Below are the code and all the weights of a small trained network. Each question names an input and a target symbol and asks about switching units off, where a switched-off unit gives its printed mean instead of its output.

import numpy as np


def w(rows, s, z=0):
    codes = np.array(rows[::2]) - 128.0
    scale = np.full(codes.shape[1], s)
    scale[-1] = z or s
    return codes * scale


def f(y):
    return y / 2 * (1 + np.tanh(0.7978845608 * (y + 0.044715 * y**3)))


def softmax(a):
    e = np.exp(a - a.max(-1, keepdims=True))
    return e / e.sum(-1, keepdims=True)


def log_softmax(a):
    a = a - a.max(-1, keepdims=True)
    return a - np.log(np.exp(a).sum(-1, keepdims=True))


def net(x, mask):
    ids = ['αζηθλπστψ'.index(c) for c in x.split()]
    T = len(ids)
    res = E[ids] + P[:T]
    u = 0
    for l in range(2):
        r = res
        for j in range(2):
            rows = slice(4 * j, 4 * j + 4)
            q, k, v = (r @ M[l][rows].T for M in (Q, K, V))
            z = softmax(np.where(np.tri(T) > 0, q @ k.T / 4**0.5, -1e9)) @ v
            o = O[l][rows]
            res = res + np.where(mask[u + j], z, o[:, -1]) @ o[:, :-1]
        u += 2
        y = f(res @ A[l][:, :-1].T + A[l][:, -1])
        res = res + np.where(mask[u : u + 16], y, B[l][:, -1]) @ B[l][:, :-1]
        u += 16
    return log_softmax(res[-1] @ U[:, :-1].T + U[:, -1])


Q, K, V, O, A, B = {}, {}, {}, {}, {}, {}
E = w([
[157,120,224,134,59,240,98],'α',
[140,91,132,166,13,191,49],'ζ',
[152,198,81,246,192,96,46],'η',
[157,158,141,131,208,119,64],'θ',
[122,91,28,132,86,212,202],'λ',
[119,82,143,85,223,213,105],'π',
[174,151,24,55,72,76,128],'σ',
[14,72,159,216,93,86,107],'τ',
[108,105,198,44,113,35,100],'ψ',
],0.012)
P = w([
[232,71,176,212,126,103,149],'0',
[198,71,145,186,121,144,116],'1',
[167,68,122,168,122,151,106],'2',
[142,103,116,147,116,147,85],'3',
[123,127,110,134,124,150,85],'4',
[103,153,112,115,126,152,85],'5',
[82,178,114,109,128,151,85],'6',
[62,204,109,103,134,153,96],'7',
[51,228,103,105,116,140,75],'8',
[30,254,99,102,126,143,84],'9',
],0.0083)
Q[0] = w([
[98,191,107,113,107,104,121],'L0H1',
[116,173,125,124,120,141,176],'L0H1',
[104,166,133,105,136,100,142],'L0H1',
[146,142,146,180,152,156,141],'L0H1',
[73,155,142,153,146,91,125],'L0H2',
[144,138,92,130,144,80,139],'L0H2',
[209,119,126,124,174,101,244],'L0H2',
[130,124,129,111,218,2,234],'L0H2',
],0.0098)
K[0] = w([
[120,177,137,93,121,136,113],'L0H1',
[148,142,165,130,109,151,136],'L0H1',
[122,137,151,104,102,153,121],'L0H1',
[178,95,129,165,122,127,107],'L0H1',
[116,121,183,195,106,134,105],'L0H2',
[179,93,118,157,81,115,110],'L0H2',
[255,64,125,168,138,112,137],'L0H2',
[224,52,169,171,107,119,124],'L0H2',
],0.0096)
V[0] = w([
[107,172,13,165,79,205,4],'L0H1',
[45,197,151,64,160,252,78],'L0H1',
[235,34,164,130,198,92,147],'L0H1',
[48,8,37,179,133,47,47],'L0H1',
[84,104,137,78,177,183,176],'L0H2',
[87,196,206,61,14,176,59],'L0H2',
[225,140,251,192,31,177,98],'L0H2',
[119,117,192,122,195,102,25],'L0H2',
],0.0044)
O[0] = w([
[35,186,74,144,165,102,103,253],'L0H1',
[84,152,123,114,151,80,226,95],'L0H1',
[224,171,156,106,161,206,90,144],'L0H1',
[116,88,42,181,120,118,55,172],'L0H1',
[101,71,135,207,137,168,161,75],'L0H2',
[80,214,155,113,126,95,190,193],'L0H2',
[194,254,178,127,79,79,122,223],'L0H2',
[115,110,171,123,157,95,77,138],'L0H2',
],0.0058,0.0046)
A[0] = w([
[148,105,91,138,71,211,115,198],'L0N1',
[159,165,205,119,213,81,53,204],'L0N2',
[77,163,135,117,114,100,161,132],'L0N3',
[103,100,103,254,168,43,118,119],'L0N4',
[105,167,74,79,107,172,160,216],'L0N5',
[70,101,194,87,203,175,169,99],'L0N6',
[124,57,64,166,94,179,244,81],'L0N7',
[78,150,131,119,155,99,78,176],'L0N8',
[158,108,196,104,125,63,71,167],'L0N9',
[131,113,52,148,202,123,88,112],'L0N10',
[95,166,148,212,116,208,53,253],'L0N11',
[186,146,102,34,88,104,144,117],'L0N12',
[80,48,186,178,124,188,116,105],'L0N13',
[39,81,189,135,141,251,103,125],'L0N14',
[202,138,152,113,98,130,116,128],'L0N15',
[151,144,64,142,169,66,80,141],'L0N16',
],0.0078,0.004)
B[0] = w([
[137,139,65,132,145,188,85,187],'L0N1',
[104,189,144,96,161,193,152,169],'L0N2',
[79,104,80,130,175,78,152,140],'L0N3',
[160,132,218,182,177,86,98,133],'L0N4',
[135,166,52,143,161,98,146,168],'L0N5',
[113,100,107,103,165,93,51,126],'L0N6',
[119,116,149,129,168,185,203,128],'L0N7',
[120,177,167,106,166,110,143,164],'L0N8',
[107,142,166,75,105,192,100,154],'L0N9',
[172,195,155,109,154,107,173,140],'L0N10',
[119,171,106,163,151,128,56,246],'L0N11',
[182,121,119,105,86,89,116,145],'L0N12',
[179,2,136,85,123,101,81,138],'L0N13',
[137,112,50,139,125,86,22,159],'L0N14',
[158,123,134,126,93,134,72,153],'L0N15',
[199,174,129,117,143,142,157,157],'L0N16',
],0.008,0.013)
Q[1] = w([
[108,107,147,160,118,161,166],'L1H1',
[166,4,126,172,132,88,185],'L1H1',
[135,143,210,96,188,142,139],'L1H1',
[158,148,97,83,130,158,84],'L1H1',
[76,181,113,170,100,167,80],'L1H2',
[137,58,126,67,119,123,119],'L1H2',
[140,126,183,158,97,100,184],'L1H2',
[87,90,158,136,132,187,196],'L1H2',
],0.012)
K[1] = w([
[254,114,100,143,139,207,120],'L1H1',
[248,108,238,116,139,180,129],'L1H1',
[192,159,85,232,24,92,129],'L1H1',
[46,78,122,117,130,61,168],'L1H1',
[94,156,85,102,198,93,146],'L1H2',
[217,79,171,67,41,106,108],'L1H2',
[161,151,148,170,131,189,66],'L1H2',
[228,123,104,164,132,224,119],'L1H2',
],0.0072)
V[1] = w([
[66,116,102,51,120,239,179],'L1H1',
[162,70,176,99,7,58,114],'L1H1',
[165,157,23,5,202,82,146],'L1H1',
[145,102,209,117,212,46,118],'L1H1',
[149,120,125,62,154,255,142],'L1H2',
[132,207,98,242,243,182,117],'L1H2',
[137,97,85,172,76,163,24],'L1H2',
[43,93,196,94,181,195,81],'L1H2',
],0.0065)
O[1] = w([
[148,36,175,144,115,6,149,89],'L1H1',
[2,172,27,75,130,91,139,61],'L1H1',
[126,102,123,253,59,188,124,175],'L1H1',
[103,107,93,130,170,190,40,32],'L1H1',
[93,130,148,192,58,4,111,148],'L1H2',
[99,60,186,69,32,181,160,250],'L1H2',
[55,140,161,184,162,197,209,186],'L1H2',
[30,87,87,98,168,69,72,93],'L1H2',
],0.0065,0.012)
A[1] = w([
[67,50,162,182,102,132,93,48],'L1N1',
[136,140,181,131,143,161,229,20],'L1N2',
[116,173,181,88,207,99,171,97],'L1N3',
[124,117,94,202,175,160,50,102],'L1N4',
[120,156,197,97,64,48,113,127],'L1N5',
[114,188,75,108,181,176,165,139],'L1N6',
[109,116,255,148,119,164,169,253],'L1N7',
[107,109,86,99,101,214,110,220],'L1N8',
[127,117,53,163,186,63,68,114],'L1N9',
[139,145,53,160,44,129,154,89],'L1N10',
[107,110,77,173,165,133,169,162],'L1N11',
[111,157,81,39,47,177,82,51],'L1N12',
[32,208,156,135,152,140,177,229],'L1N13',
[172,119,107,100,91,79,183,41],'L1N14',
[168,171,134,124,186,148,75,31],'L1N15',
[208,143,126,155,159,185,161,124],'L1N16',
],0.0081,0.0022)
B[1] = w([
[53,213,135,31,251,198,105,178],'L1N1',
[76,135,77,100,189,21,121,161],'L1N2',
[185,61,254,50,223,165,136,153],'L1N3',
[202,172,103,53,157,116,192,216],'L1N4',
[68,127,153,121,96,65,191,186],'L1N5',
[131,34,101,134,102,128,60,180],'L1N6',
[122,72,36,112,90,154,147,227],'L1N7',
[130,57,95,209,161,51,185,221],'L1N8',
[122,9,102,44,39,142,160,155],'L1N9',
[156,75,224,90,154,169,81,231],'L1N10',
[162,85,248,125,147,80,133,129],'L1N11',
[136,129,139,175,222,32,180,248],'L1N12',
[88,215,49,120,74,179,135,203],'L1N13',
[130,124,93,131,182,193,50,147],'L1N14',
[145,94,157,105,63,88,125,186],'L1N15',
[88,163,129,192,203,64,98,216],'L1N16',
],0.006,0.013)
U = w([
[168,160,159,42,126,153,221,108],'α',
[59,177,45,157,42,174,167,189],'ζ',
[118,2,156,166,110,112,243,222],'η',
[15,102,189,197,152,30,32,52],'θ',
[105,74,211,100,19,213,36,24],'λ',
[67,116,146,87,193,218,40,101],'π',
[212,154,164,163,135,133,91,209],'σ',
[110,107,53,135,196,74,186,3],'τ',
[163,87,58,59,36,115,92,80],'ψ',
],0.0048,0.0024)

Each question gives the input, a string of symbols that net reads in full, and the target symbol t.
The units are the heads (4 rows each of Q, K, V and O) and the neurons (one row each of A and B). Each row of codes is followed by its name. A weight is (code - 128) times the scale printed after its matrix; where a second scale follows, it is the last column's (O, A, B and U).
mask holds one flag per unit, layer by layer, with each layer's heads first. A switched-off unit (its flag False) gives its mean, the last column of its rows in O or B, instead of its output. The means were averaged over made-up inputs and are rounded, as every weight is.
A unit's drop is (log p(t) with every unit on - log p(t) with that unit switched off) / (log p(t) with every unit on - log p(t) with every unit switched off).
The circuit of an input: a set's keep is (log p(t) with only the set's units on - log p(t) with every unit switched off) / (log p(t) with every unit on - log p(t) with every unit switched off). Starting from the 12 units with the biggest drops (on a tie, the unit counted first), units are removed one at a time, each time the one whose removal leaves the highest keep (on an exact tie, the one counted first), for as long as the keep stays at least 0.8.
units of the circuit, in order: the units of the circuit, biggest drop first
unit that matters most: the unit with the biggest drop
top k neurons: the k neurons with the biggest drops, biggest first
k most important neurons of layer l: the k neurons of layer l with the biggest drops, biggest first
heads that matter: for each layer, one digit per head in row order, 1 if its drop is at least 0.15 and else 0, layers parted by /
input ζ η σ ψ, target ζ: heads that matter : 00 / 10
input ζ ζ ζ ζ η ζ, target η: units of the circuit, in order : (L1H2 L1N12 L1N8)
input ζ ζ ζ θ σ τ ζ η α, target η: units of the circuit, in order : (L1H2 L1N8 L1N12)
input ζ ζ η, target α: heads that matter : 00 / 11
input λ ψ π σ θ, target ζ: heads that matter : 00 / 10
input τ ζ ζ α ψ ψ θ σ, target ψ: 3 most important neurons of layer 0 : (L0N11 L0N12 L0N2)
input σ ζ ζ ζ τ ζ, target τ: unit that matters most : L1N8
input ζ θ α, target θ: heads that matter : 00 / 11
input θ σ α λ η ζ ζ, target η: heads that matter : 10 / 01
input ζ α τ π, target τ: top 2 neurons : (L1N8 L1N12)
input ζ ζ ζ λ σ τ σ σ, target τ: heads that matter : 00 / 11
input ζ ζ τ ζ, target τ: heads that matter : 00 / 10
input σ τ ζ ψ τ π ζ ζ, target π: top 2 neurons : (L1N1 L0N4)
input σ π τ ζ σ ζ π ζ α, target π: top 3 neurons : (L1N1 L0N14 L0N6)
input α σ α ζ α ζ α, target ζ: heads that matter : 00 / 00
input ζ π η λ σ ζ π, target σ: top 4 neurons : (L0N11 L0N14 L0N13 L1N4)
input τ ζ σ ζ π α α α ζ, target ζ: unit that matters most : L1N13
input ζ ψ θ π ψ α ζ ζ ψ α, target ψ: heads that matter : 00 / 01
input σ ζ σ σ η, target ζ: 3 most important neurons of layer 0 : (L0N2 L0N12 L0N11)
input α σ α ζ ζ π ζ, target π: heads that matter : 01 / 11
input ζ ψ α, target ψ: top 2 neurons : (L1N9 L0N11)
input ζ ζ τ ζ ζ σ α π ζ α, target π: top 3 neurons : (L1N1 L0N6 L0N14)
input ζ θ ζ, target θ: 2 most important neurons of layer 0 : (L0N2 L0N16)
input ζ ζ σ η ζ ζ η, target α: unit that matters most : L1H2
input ζ θ λ α, target λ: heads that matter : 00 / 11
input σ η ζ α, target η: heads that matter : 11 / 01
input η σ π σ ζ τ ζ ζ ζ, target ζ: heads that matter : 11 / 01
input η ψ ζ λ ζ ζ, target λ: heads that matter : 10 / 11
